How the items are linked:
x287 δ x959
x287 α x889
x287 γ x363
x287 ρ x590
x287 η x748
x287 θ x632
x393 δ x242
x393 α x342
x393 γ x321
x393 ρ x683
x393 η x592
x393 θ x184
x624 δ x449
x624 α x943
x624 γ x31
x624 ρ x141
x624 η x251
x624 θ x429
x126 δ x821
x126 α x748
x126 γ x762
x126 ρ x90
x126 η x118
x126 θ x11
x906 δ x198
x906 α x42
x906 γ x664
x906 ρ x714
x906 η x949
x906 θ x141
x175 δ x952
x175 α x496
x175 γ x263
x175 ρ x256
x175 η x244
x175 θ x748
x879 δ x263
x879 α x286
x879 γ x821
x879 ρ x118
x879 η x256
x879 θ x590
x645 δ x791
x645 α x765
x645 γ x10
x645 ρ x576
x645 η x487
x645 θ x674
x631 δ x968
x631 α x576
x631 γ x943
x631 ρ x20
x631 η x956
x631 θ x949
x86 δ x522
x86 α x321
x86 γ x306
x86 ρ x529
x86 η x929
x86 θ x144
x321 δ x234
x321 α x393
x321 γ x86
x321 ρ x173
x321 η x532
x321 θ x231
x429 δ x305
x429 α x119
x429 γ x137
x429 ρ x31
x429 η x449
x429 θ x342
x968 δ x20
x968 α x85
x968 γ x542
x968 ρ x777
x968 η x202
x968 θ x780
x857 δ x818
x857 α x688
x857 γ x680
x857 ρ x341
x857 η x983
x857 θ x532
x918 δ x885
x918 α x796
x918 γ x515
x918 ρ x19
x918 η x923
x918 θ x172
x198 δ x714
x198 α x659
x198 γ x186
x198 ρ x119
x198 η x780
x198 θ x559
x476 δ x889
x476 α x244
x476 γ x562
x476 ρ x208
x476 η x306
x476 θ x118
x90 δ x459
x90 α x263
x90 γ x601
x90 ρ x632
x90 η x562
x90 θ x762
x721 δ x2
x721 α x433
x721 γ x134
x721 ρ x370
x721 η x313
x721 θ x923
x119 δ x364
x119 α x949
x119 γ x429
x119 ρ x624
x119 η x542
x119 θ x186
x364 δ x624
x364 α x780
x364 γ x305
x364 ρ x449
x364 η x783
x364 θ x507
x173 δ x929
x173 α x683
x173 γ x529
x173 ρ x561
x173 η x680
x173 θ x86
x259 δ x224
x259 α x680
x259 γ x633
x259 ρ x231
x259 η x985
x259 θ x496
x257 δ x412
x257 α x134
x257 γ x232
x257 ρ x172
x257 η x177
x257 θ x436
x590 δ x126
x590 α x267
x590 γ x313
x590 ρ x821
x590 η x263
x590 θ x363
x956 δ x202
x956 α x746
x956 γ x777
x956 ρ x674
x956 η x207
x956 θ x968
x680 δ x466
x680 α x857
x680 γ x259
x680 ρ x184
x680 η x468
x680 θ x929
x559 δ x664
x559 α x251
x559 γ x912
x559 ρ x186
x559 η x714
x559 θ x688
x11 δ x313
x11 α x959
x11 γ x370
x11 ρ x762
x11 η x821
x11 θ x721
x674 δ x178
x674 α x671
x674 γ x659
x674 ρ x10
x674 η x791
x674 θ x777
x545 δ x257
x545 α x776
x545 γ x79
x545 ρ x412
x545 η x113
x545 θ x217
x633 δ x244
x633 α x259
x633 γ x256
x633 ρ x144
x633 η x755
x633 θ x175
x452 δ x746
x452 α x826
x452 γ x195
x452 ρ x365
x452 η x79
x452 θ x576
x263 δ x118
x263 α x175
x263 γ x90
x263 ρ x920
x263 η x476
x263 θ x126
x943 δ x542
x943 α x631
x943 γ x624
x943 ρ x783
x943 η x777
x943 θ x119
x783 δ x251
x783 α x20
x783 γ x141
x783 ρ x906
x783 η x659
x783 θ x624
x184 δ x985
x184 α x341
x184 γ x231
x184 ρ x321
x184 η x242
x184 θ x259
x496 δ x385
x496 α x929
x496 γ x175
x496 ρ x633
x496 η x224
x496 θ x240
x796 δ x58
x796 α x762
x796 γ x918
x796 ρ x598
x796 η x70
x796 θ x113
x983 δ x342
x983 α x664
x983 γ x468
x983 ρ x226
x983 η x429
x983 θ x818
x561 δ x259
x561 α x693
x561 γ x385
x561 ρ x224
x561 η x184
x561 θ x529
x365 δ x671
x365 α x436
x365 γ x202
x365 ρ x207
x365 η x765
x365 θ x195
x240 δ x286
x240 α x522
x240 γ x748
x240 ρ x175
x240 η x385
x240 θ x208
x313 δ x762
x313 α x590
x313 γ x579
x313 ρ x152
x313 η x90
x313 θ x2
x436 δ x79
x436 α x833
x436 γ x365
x436 ρ x232
x436 η x412
x436 θ x452
x765 δ x797
x765 α x412
x765 γ x645
x765 ρ x474
x765 η x515
x765 θ x671
x208 δ x267
x208 α x526
x208 γ x959
x208 ρ x748
x208 η x286
x208 θ x562
x234 δ x173
x234 α x242
x234 γ x522
x234 ρ x929
x234 η x693
x234 θ x755
x515 δ x826
x515 α x918
x515 γ x487
x515 ρ x217
x515 η x833
x515 θ x797
x923 δ x776
x923 α x70
x923 γ x833
x923 ρ x134
x923 η x2
x923 θ x885
x244 δ x144
x244 α x224
x244 γ x476
x244 ρ x526
x244 η x86
x244 θ x952
x226 δ x137
x226 α x507
x226 γ x242
x226 ρ x592
x226 η x31
x226 θ x468
x224 δ x231
x224 α x466
x224 γ x244
x224 ρ x755
x224 η x321
x224 θ x385
x31 δ x688
x31 α x624
x31 γ x747
x31 ρ x977
x31 η x559
x31 θ x137
x912 δ x983
x912 α x559
x912 γ x341
x912 ρ x342
x912 η x507
x912 θ x857
x776 δ x134
x776 α x852
x776 γ x545
x776 ρ x668
x776 η x370
x776 θ x19
x468 δ x393
x468 α x983
x468 γ x985
x468 ρ x242
x468 η x137
x468 θ x466
x306 δ x240
x306 α x86
x306 γ x267
x306 ρ x286
x306 η x496
x306 θ x889
x385 δ x633
x385 α x561
x385 γ x952
x385 ρ x244
x385 η x231
x385 θ x286
x466 δ x184
x466 α x818
x466 γ x224
x466 ρ x985
x466 η x393
x466 θ x561
x507 δ x429
x507 α x714
x507 γ x226
x507 ρ x305
x507 η x624
x507 θ x983
x172 δ x300
x172 α x113
x172 γ x797
x172 ρ x515
x172 η x885
x172 θ x232
x85 δ x195
x85 α x487
x85 γ x968
x85 ρ x956
x85 η x365
x85 θ x106
x207 δ x645
x207 α x232
x207 γ x178
x207 ρ x791
x207 η x474
x207 θ x202
x671 δ x207
x671 α x79
x671 γ x674
x671 ρ x645
x671 η x797
x671 θ x956
x195 δ x956
x195 α x452
x195 γ x20
x195 ρ x202
x195 η x671
x195 θ x631
x542 δ x783
x542 α x968
x542 γ x449
x542 ρ x251
x542 η x42
x542 θ x364
x474 δ x487
x474 α x300
x474 γ x576
x474 ρ x452
x474 η x217
x474 θ x645
x58 δ x598
x58 α x152
x58 γ x885
x58 ρ x923
x58 η x852
x58 θ x177
x300 δ x515
x300 α x177
x300 γ x474
x300 ρ x826
x300 η x19
x300 θ x765
x363 δ x11
x363 α x287
x363 γ x2
x363 ρ x313
x363 η x126
x363 θ x852
x746 δ x365
x746 α x217
x746 γ x956
x746 ρ x671
x746 η x232
x746 θ x85
x341 δ x468
x341 α x912
x341 γ x184
x341 ρ x393
x341 η x226
x341 θ x680
x833 δ x545
x833 α x923
x833 γ x436
x833 ρ x257
x833 η x668
x833 θ x826
x134 δ x668
x134 α x721
x134 γ x257
x134 ρ x113
x134 η x579
x134 θ x833
x433 δ x363
x433 α x562
x433 γ x721
x433 ρ x11
x433 η x590
x433 θ x70
x920 δ x562
x920 α x256
x920 γ x632
x920 ρ x287
x920 η x208
x920 θ x90
x668 δ x113
x668 α x2
x668 γ x412
x668 ρ x177
x668 η x796
x668 θ x545
x118 δ x920
x118 α x952
x118 γ x459
x118 ρ x562
x118 η x889
x118 θ x821
x256 δ x476
x256 α x633
x256 γ x920
x256 ρ x889
x256 η x526
x256 θ x263
x79 δ x232
x79 α x545
x79 γ x671
x79 ρ x765
x79 η x172
x79 θ x746
x598 δ x923
x598 α x601
x598 γ x19
x598 ρ x776
x598 η x721
x598 θ x918
x137 δ x592
x137 α x429
x137 γ x683
x137 ρ x747
x137 η x688
x137 θ x393
x821 δ x90
x821 α x879
x821 γ x152
x821 ρ x459
x821 η x920
x821 θ x313
x242 δ x683
x242 α x226
x242 γ x234
x242 ρ x532
x242 η x747
x242 θ x985
x2 δ x370
x2 α x363
x2 γ x668
x2 ρ x579
x2 η x762
x2 θ x776
x889 δ x208
x889 α x144
x889 γ x287
x889 ρ x267
x889 η x240
x889 θ x920
x202 δ x674
x202 α x365
x202 γ x42
x202 ρ x178
x202 η x645
x202 θ x20
x217 δ x436
x217 α x19
x217 γ x746
x217 ρ x79
x217 η x257
x217 θ x487
x47 δ x949
x47 α x178
x47 γ x714
x47 ρ x780
x47 η x631
x47 θ x906
x305 δ x31
x305 α x364
x305 γ x592
x305 ρ x688
x305 η x141
x305 θ x226
x797 δ x474
x797 α x172
x797 γ x791
x797 ρ x487
x797 η x826
x797 θ x207
x688 δ x977
x688 α x449
x688 γ x857
x688 ρ x912
x688 η x664
x688 θ x592
x579 δ x796
x579 α x313
x579 γ x177
x579 ρ x58
x579 η x601
x579 θ x668
x780 δ x943
x780 α x106
x780 γ x364
x780 ρ x542
x780 η x20
x780 θ x714
x42 δ x659
x42 α x202
x42 γ x906
x42 ρ x47
x42 η x10
x42 θ x783
x251 δ x906
x251 α x777
x251 γ x559
x251 ρ x198
x251 η x47
x251 θ x449
x664 δ x186
x664 α x906
x664 γ x983
x664 ρ x507
x664 η x119
x664 θ x977
x152 δ x601
x152 α x821
x152 γ x58
x152 ρ x70
x152 η x632
x152 θ x579
x141 δ x559
x141 α x783
x141 γ x977
x141 ρ x664
x141 η x198
x141 θ x31
x683 δ x532
x683 α x137
x683 γ x173
x683 ρ x693
x683 η x857
x683 θ x321
x885 δ x19
x885 α x58
x885 γ x826
x885 ρ x833
x885 η x776
x885 θ x300
x412 δ x172
x412 α x668
x412 γ x765
x412 ρ x300
x412 η x918
x412 θ x79
x818 δ x341
x818 α x977
x818 γ x466
x818 ρ x468
x818 η x342
x818 θ x693
x526 δ x306
x526 α x755
x526 γ x208
x526 ρ x240
x526 η x529
x526 θ x476
x19 δ x833
x19 α x598
x19 γ x217
x19 ρ x545
x19 η x134
x19 θ x515
x826 δ x217
x826 α x885
x826 γ x452
x826 ρ x436
x826 η x545
x826 θ x474
x449 δ x141
x449 α x542
x449 γ x688
x449 ρ x559
x449 η x906
x449 θ x305
x632 δ x433
x632 α x920
x632 γ x852
x632 ρ x363
x632 η x959
x632 θ x601
x459 δ x632
x459 α x118
x459 γ x70
x459 ρ x433
x459 η x287
x459 θ x152
x70 δ x852
x70 α x459
x70 γ x923
x70 ρ x721
x70 η x363
x70 θ x58
x977 δ x912
x977 α x141
x977 γ x818
x977 ρ x983
x977 η x186
x977 θ x747
x10 δ x106
x10 α x645
x10 γ x949
x10 ρ x631
x10 η x85
x10 θ x659
x487 δ x452
x487 α x515
x487 γ x85
x487 ρ x746
x487 η x436
x487 θ x791
x693 δ x680
x693 α x747
x693 γ x561
x693 ρ x466
x693 η x341
x693 θ x173
x748 δ x879
x748 α x240
x748 γ x126
x748 ρ x263
x748 η x952
x748 θ x959
x952 δ x256
x952 α x385
x952 γ x118
x952 ρ x476
x952 η x144
x952 θ x879
x231 δ x755
x231 α x184
x231 γ x144
x231 ρ x86
x231 η x234
x231 θ x633
x985 δ x321
x985 α x468
x985 γ x755
x985 ρ x234
x985 η x683
x985 θ x224
x144 δ x526
x144 α x231
x144 γ x889
x144 ρ x306
x144 η x522
x144 θ x256
x529 δ x496
x529 α x173
x529 γ x286
x529 ρ x385
x529 η x259
x529 θ x306
x532 δ x693
x532 α x592
x532 γ x929
x532 ρ x680
x532 η x818
x532 θ x234
x714 δ x119
x714 α x47
x714 γ x507
x714 ρ x364
x714 η x943
x714 θ x664
x113 δ x177
x113 α x370
x113 γ x172
x113 ρ x918
x113 η x58
x113 θ x257
x791 δ x576
x791 α x797
x791 γ x106
x791 ρ x85
x791 η x452
x791 θ x178
x178 δ x10
x178 α x207
x178 γ x47
x178 ρ x106
x178 η x576
x178 θ x42
x106 δ x631
x106 α x791
x106 γ x780
x106 ρ x968
x106 η x195
x106 θ x47
x370 δ x579
x370 α x11
x370 γ x113
x370 ρ x796
x370 η x152
x370 θ x134
x286 δ x175
x286 α x529
x286 γ x879
x286 ρ x952
x286 η x633
x286 θ x267
x659 δ x47
x659 α x674
x659 γ x198
x659 ρ x949
x659 η x106
x659 θ x251
x949 δ x780
x949 α x10
x949 γ x119
x949 ρ x943
x949 η x968
x949 θ x198
x522 δ x529
x522 α x234
x522 γ x240
x522 ρ x496
x522 η x561
x522 θ x526
x267 δ x748
x267 α x306
x267 γ x590
x267 ρ x879
x267 η x175
x267 θ x287
x762 δ x152
x762 α x126
x762 γ x796
x762 ρ x601
x762 η x459
x762 θ x370
x342 δ x226
x342 α x186
x342 γ x393
x342 ρ x137
x342 η x305
x342 θ x341
x592 δ x747
x592 α x305
x592 γ x532
x592 ρ x857
x592 η x977
x592 θ x242
x959 δ x590
x959 α x208
x959 γ x11
x959 ρ x126
x959 η x879
x959 θ x433
x177 δ x918
x177 α x579
x177 γ x300
x177 ρ x885
x177 η x598
x177 θ x412
x929 δ x561
x929 α x532
x929 γ x496
x929 ρ x259
x929 η x466
x929 θ x522
x576 δ x85
x576 α x474
x576 γ x631
x576 ρ x195
x576 η x746
x576 θ x10
x601 δ x70
x601 α x90
x601 γ x598
x601 ρ x852
x601 η x433
x601 θ x796
x562 δ x287
x562 α x476
x562 γ x433
x562 ρ x959
x562 η x267
x562 θ x459
x747 δ x857
x747 α x31
x747 γ x693
x747 ρ x818
x747 η x912
x747 θ x683
x186 δ x507
x186 α x198
x186 γ x342
x186 ρ x429
x186 η x364
x186 θ x912
x852 δ x721
x852 α x632
x852 γ x776
x852 ρ x2
x852 η x11
x852 θ x598
x777 δ x42
x777 α x956
x777 γ x251
x777 ρ x659
x777 η x178
x777 θ x542
x755 δ x86
x755 α x985
x755 γ x526
x755 ρ x522
x755 η x173
x755 θ x244
x232 δ x765
x232 α x257
x232 γ x207
x232 ρ x797
x232 η x300
x232 θ x365
x20 δ x777
x20 α x195
x20 γ x783
x20 ρ x42
x20 η x674
x20 θ x943

In the rows, 150 means zero.

The rows follow the links: the fewer symbols apart two items are, the more alike their rows tend to be.

Each row, then its item:
[ 151  148  187  196  225  217  129  161  159  130  156  143  148   75  159   81   82  111  233   74  116  197  113  232  175  126  127  175  123  297  128  102  137  182  198   50   55  117  198  165  210  132  175  143  137]
item: x821
[ 101  143  164  235  219  145  193  154  107  204  145  164  194  152  133  119  167  113  218   70  196  211  130  242  228   83  150  137  212  244   57   84  135  194  107   58  184  170  117  143  159   91  217  146  100]
item: x476
[ 205  145  108   47   76  255  120  158  184   71  146  133   94  113  149  153  106  148  129  195   95  141  172  113   74  193  160  192  131   94  221  190  213   85  265  132   73  116  173  140  107  215   98  156  177]
item: x791
[ 105  146  161  231  217  159  187  153  111  198  144  164  195  148  132  116  160  110  225   67  189  215  128  246  226   84  152  142  209  248   59   80  139  192  116   48  175  165  120  142  156   92  216  148  105]
item: x889
[ 166   82  199  192  238  147  111  157  175   87  217  136  100   92  178  102  140  166  174   98   91   95   78  152  113  192  161  184   79  260  162  127  146  142   88  126   66  155  258  225  247  185  159  140  161]
item: x721
[ 205  143  105   47   77  261  125  162  177   71  145  132   95  109  146  148  105  146  135  188   96  144  166  119   69  189  161  196  138   96  218  185  221   85  267  120   75  119  168  138  103  218  103  155  171]
item: x645
[ 133  155  170  204  216  214  158  160  138  158  142  153  168   98  144   87  100   99  239   68  144  221  125  253  202  104  136  163  167  286   98   89  140  189  190   23   94  126  159  146  180  118  191  146  120]
item: x562
[  98  169  206  250  223   25  165  140  130  230  153  165  208  186  162  155  188  163  153  127  198  145  132  171  225  122  131   98  140  199   97  130   63  221   37  208  219  178  135  163  211   81  186  145  139]
item: x529
[ 146  266  210  166  151   99  118  135  173  224   88  157  215  152  176  158   76  150  149  190  156  187  199  155  217  130   78   94   78  160  184  177   33  237  214  245  149   97  133  115  193   87  115  153  176]
item: x693
[  93  143  170  245  220   99  190  150  104  216  151  170  202  176  137  135  187  128  201   80  204  192  127  221  230   93  153  124  201  226   56   92  119  204   63   99  209  182  114  147  166   86  214  149  106]
item: x286
[  98  165  203  246  222   30  169  141  124  231  156  166  205  189  159  153  190  159  159  121  198  148  137  173  224  121  135  102  151  200   93  125   71  219   33  197  224  180  134  160  206   82  189  147  131]
item: x496
[ 199  156  139   66   81  150  107  146  189   98  154  138  105  148  166  182  137  189   80  230  108   88  169   56   70  216  149  160   91   54  241  218  165  106  189  248  121  135  183  159  142  207   80  153  200]
item: x631
[ 130  156  166  207  217  210  162  160  133  164  143  153  172  104  140   90  110   99  239   64  150  223  123  253  201   98  141  160  173  281   89   86  143  189  184   25  104  134  150  145  174  112  197  145  116]
item: x920
[ 159   48  177  189  226  130  131  158  160   81  236  139   89  116  168  116  188  179  152  101  110   78   72  131   94  198  185  186  112  227  146  129  180  117   45  133  100  183  247  231  226  197  170  139  158]
item: x58
[ 138  252  120  110   72  171  172  143  138  219   69  163  210  185  129  185  115  123  147  200  192  222  232  167  206  102  120  112  196   70  154  170  123  181  252  164  202  120   52   70   72  102  131  161  142]
item: x983
[ 121  154  163  215  217  200  173  159  127  175  140  155  179  116  138   96  124  100  240   64  162  225  125  257  211   90  141  155  188  269   77   82  143  189  167   26  123  139  142  142  167  105  204  147  109]
item: x263
[ 181   90   76   76   97  275  164  166  141   72  168  140   91  130  121  140  158  128  158  139  126  161  148  153   81  163  199  209  210  118  155  143  269   63  210   43  105  152  147  145   69  216  150  151  137]
item: x765
[  96  159  196  251  225   37  175  140  122  230  157  168  209  189  155  154  195  158  161  114  201  152  131  176  231  116  133  104  158  205   85  118   77  213   33  186  225  184  130  159  202   81  195  147  128]
item: x385
[ 206  158  130   58   80  194  107  150  193   84  149  133  100  125  165  169  114  174   98  218   98  109  172   76   70  208  149  173   95   76  243  209  179  100  230  208   93  119  189  153  135  214   86  153  197]
item: x674
[  92  142  172  245  225   89  191  148  105  221  151  166  205  179  142  137  191  132  193   86  206  183  128  214  228   95  151  120  200  220   58   94  112  203   60  109  215  185  113  151  171   85  216  145  106]
item: x240
[ 166  104  203  195  237  161  106  160  178   94  204  138  110   82  182   93  118  155  186   95   92  115   81  171  123  184  144  182   74  278  162  124  138  154  124  116   52  139  252  215  252  177  159  141  163]
item: x601
[ 161   39   86  126  139  216  182  162  124   76  205  145   87  153  123  138  217  147  151  114  146  125  110  146   88  166  222  206  229  134  120  121  274   63  104   48  148  198  157  179   97  212  180  150  124]
item: x172
[ 196  153  139   73   80  140  113  148  191  102  157  135  106  155  169  187  144  193   76  230  113   82  171   52   76  213  150  157   91   50  240  222  159  106  179  256  131  138  182  159  141  207   84  152  200]
item: x968
[ 209  150  109   49   77  247  118  155  187   75  145  130   94  112  149  152  104  153  124  198   93  136  173  108   69  195  156  189  123   86  228  192  204   87  261  146   74  111  175  146  112  216   93  153  185]
item: x576
[ 156  147  194  196  226  210  120  161  167  121  162  144  138   73  165   80   83  121  227   79  105  184  105  221  161  141  128  175  103  296  137  106  133  180  191   58   44  117  215  173  221  144  171  142  146]
item: x459
[ 148  270  205  158  144  108  121  135  172  223   84  155  215  146  174  159   73  140  150  191  156  191  200  158  215  124   76  101   83  156  186  179   37  234  230  238  150   95  127  109  184   87  115  151  177]
item: x532
[ 134  216   97  105   62  150  191  139  123  213   87  164  198  210  119  200  162  135  126  202  209  201  224  147  190  109  142  114  222   37  142  169  150  158  203  174  236  149   43   80   51  117  142  161  138]
item: x305
[ 195  125   88   58   80  280  142  163  160   68  148  136   89  116  134  142  122  131  146  165  108  159  161  138   75  173  178  206  174  105  192  165  247   74  257   77   82  125  158  141   82  219  124  155  157]
item: x746
[ 153  147  191  196  228  213  125  162  163  130  159  145  143   72  165   83   82  116  230   74  107  190  110  228  169  132  128  174  111  298  133  101  133  179  196   54   50  116  207  170  214  141  170  143  143]
item: x90
[ 155   33  159  185  216  135  144  160  150   79  236  139   86  135  157  127  209  177  144  104  119   75   72  131   91  196  199  192  138  203  135  128  200  102   31  121  123  198  230  229  203  203  179  142  148]
item: x776
[ 135  239  228  196  181   53  121  134  171  230  113  159  211  160  181  160  108  165  143  176  160  157  172  147  214  137   82   91   70  177  173  172   21  244  148  262  170  121  152  139  224   84  128  149  171]
item: x321
[ 148  276  195  149  129  127  124  138  173  220   75  156  217  148  166  164   71  140  155  194  158  202  209  165  215  123   76   97   97  144  185  180   47  229  249  226  151   91  117  100  167   87  114  155  170]
item: x242
[ 136  246  225  194  176   64  117  131  171  222  106  155  212  156  182  161   99  163  145  181  158  163  179  150  215  138   81   94   69  175  176  172   21  239  160  258  162  114  148  133  219   83  127  150  175]
item: x985
[ 180  146  137   83   84  104  126  144  178  123  160  144  121  180  165  201  173  197   64  233  132   75  171   47   84  211  158  147  111   30  225  217  157  108  136  274  172  157  165  161  135  195   96  154  191]
item: x659
[ 153   21  117  159  182  162  172  162  133   79  230  143   87  151  138  134  232  163  145  106  138   91   84  130   86  180  219  200  195  163  117  123  245   75   42   84  148  209  192  210  145  211  186  145  130]
item: x885
[ 152   25  104  149  165  178  172  163  129   76  221  144   86  152  132  141  230  160  145  105  143  102   91  140   86  176  225  201  208  150  113  121  255   71   57   71  150  207  177  199  130  214  185  146  126]
item: x833
[ 199  130   92   53   76  275  136  163  167   69  146  136   90  112  137  143  116  136  147  172  105  156  163  133   77  176  173  202  165  102  198  170  238   75  263   87   80  123  159  139   89  219  117  155  163]
item: x365

Each walk starts at a row. The symbols on each line, taken left to right, move it on to the next item.
Each answer is a row, close to the row of the item it stands for.
---
[ 146  156  181  200  223  220  142  163  151  141  147  148  156   84  153   80   88  104  238   70  126  209  119  244  183  117  131  171  139  293  114   96  132  187  201   35   70  117  183  158  196  128  185  145  131]
η θ θ ρ η α: [ 122  154  167  212  217  205  167  160  129  170  142  155  176  110  140   93  114   98  242   63  158  226  126  254  210   93  140  162  181  275   82   83  145  187  177   23  113  134  145  142  170  110  200  147  112]
η γ ρ η γ ρ: [ 161  142  197  193  229  209  119  160  171  115  167  143  139   71  168   81   85  124  220   81   97  175  104  219  158  147  130  178   95  297  143  111  130  176  186   67   43  117  221  180  225  147  166  144  151]
---
[ 135  182  100  105   63  121  192  139  122  198  111  161  181  225  122  214  199  154  100  209  211  165  210  113  166  129  164  121  222   12  141  180  166  138  149  198  254  173   51  100   54  132  143  161  139]
δ η θ θ ρ: [ 142  254  125  111   75  170  167  143  142  219   65  161  211  180  134  182  108  123  153  196  191  224  228  171  206  101  115  112  183   79  155  171  117  186  259  169  194  116   55   67   78   99  129  159  148]
ρ α γ θ θ α: [ 148  275  177  131  111  151  136  137  163  222   66  157  214  152  159  166   72  131  158  198  168  215  218  169  212  116   85  105  120  131  179  181   66  217  269  206  157   94   99   85  137   90  114  155  165]
---
[  97  144  166  240  221  125  193  149  106  211  149  164  200  166  133  126  180  117  210   78  198  201  126  233  230   87  154  130  210  234   55   87  130  200   85   76  199  173  113  145  163   87  216  148  101]
α θ δ α γ: [  96  144  169  243  222  113  195  151  109  213  152  170  201  169  136  131  184  122  203   77  201  194  124  227  231   88  152  125  208  231   55   87  125  201   72   87  205  182  112  144  165   85  216  147  101]
γ γ ρ η θ: [ 161  134  198  193  233  201  115  162  172  114  170  142  133   71  174   81   83  127  219   85   99  168  101  211  154  155  130  178   92  298  146  113  133  175  179   76   42  116  226  187  232  152  165  144  153]
---
[ 162   64  184  195  230  132  122  159  167   82  230  140   92  110  173  110  169  174  157  102   99   81   72  142  100  198  174  185   97  240  154  127  165  126   63  132   87  172  252  233  237  195  166  140  161]
θ γ ρ θ δ θ θ: [ 205  156  127   54   76  205  106  153  194   82  147  131   96  122  163  165  109  171  102  214   94  111  173   82   68  208  147  175   96   79  244  208  181   98  240  193   87  116  186  150  132  215   86  153  193]
θ α η α θ θ: [ 208  152  116   49   74  237  111  157  188   75  143  133   95  117  157  157  102  158  120  200   92  130  173  100   68  197  151  188  112   87  232  196  201   91  261  159   78  113  177  143  118  217   91  151  185]
---
[ 149  275  186  144  122  134  128  137  172  221   71  154  215  149  163  162   70  136  158  195  163  208  212  166  216  119   79  104  102  140  182  179   53  225  257  216  153   91  111   95  157   87  111  154  170]
θ θ δ α: [ 142  259  220  180  163   79  119  137  174  222   95  157  212  148  178  159   88  155  149  185  157  171  187  151  215  136   78   94   67  168  180  178   25  238  191  255  154  105  146  123  207   87  119  152  174]
γ ρ γ θ γ η: [ 108  150  161  225  217  175  183  157  115  191  143  162  189  139  132  108  145  102  231   65  179  221  128  251  222   85  148  147  204  257   63   79  141  192  140   33  154  153  123  140  158   97  209  146  103]
---
[ 137  229  107  102   62  161  183  142  128  215   77  160  205  199  126  195  143  128  137  201  205  213  230  156  196  103  133  118  213   49  142  172  145  165  225  168  223  136   45   78   55  111  139  159  138]
α ρ ρ α: [ 148  152  111  107   72   86  171  140  137  173  145  157  154  224  137  220  218  187   67  223  188  103  187   68  128  170  171  127  182    4  173  198  168  117  102  251  247  182   98  132   88  164  124  157  160]
α α η ρ α α: [ 161   48   76  113  128  233  181  166  128   78  196  146   87  149  116  138  204  138  155  119  141  134  121  151   87  166  220  207  232  127  125  123  278   62  130   40  137  190  150  168   85  216  176  149  122]
---
[ 148  275  159  124   96  159  143  139  158  219   63  158  214  160  148  171   76  126  159  196  172  222  225  173  211  109   91  103  138  115  172  179   80  208  272  192  167   95   83   78  119   92  120  157  159]
η α δ θ η η: [ 138  166   99  105   71  100  185  141  125  189  125  158  171  229  128  217  215  170   83  217  204  139  197   93  149  145  167  121  210    4  153  188  170  124  123  222  259  182   69  111   66  147  138  157  148]
δ ρ ρ ρ η γ θ: [ 145  268  148  115   90  169  154  141  149  222   62  159  213  164  142  173   87  121  158  197  179  225  228  171  211  102   98  109  158  100  165  175   97  200  272  180  177  100   71   73  102   95  122  158  156]
---
[ 186  105   79   67   86  276  155  166  150   72  158  137   91  121  125  139  140  129  155  149  120  164  150  150   77  167  191  208  196  111  169  151  261   68  234   56   99  145  148  142   75  219  140  155  145]
δ η θ θ ρ: [ 209  155  121   52   74  227  111  155  188   78  143  131   96  117  157  161  104  161  114  208   92  127  173   97   70  203  150  186  107   84  235  201  195   94  255  169   78  113  184  145  121  217   88  154  190]
θ α δ ρ: [ 208  155  125   51   75  216  110  155  189   81  148  133   99  118  159  163  109  167  110  213   93  119  170   89   69  205  147  180  100   83  240  204  189   95  248  182   81  117  186  147  127  216   86  154  193]
---
[ 149   22  130  170  191  150  160  165  137   78  235  144   81  148  146  133  228  169  142  106  132   80   80  128   88  187  214  195  177  174  122  122  230   83   30   97  139  206  204  219  167  208  184  143  136]
γ θ η δ γ: [ 193  119   82   60   83  281  146  165  157   69  153  138   91  117  131  142  130  131  152  160  112  162  161  144   78  170  182  207  183  106  180  161  251   72  249   66   88  131  154  138   78  217  128  155  155]
η δ γ γ θ: [ 186  149  138   82   84  111  123  142  181  117  161  142  117  176  164  199  169  197   65  238  130   74  171   43   81  212  154  148  102   34  227  220  156  109  147  269  162  150  168  161  140  197   93  154  195]
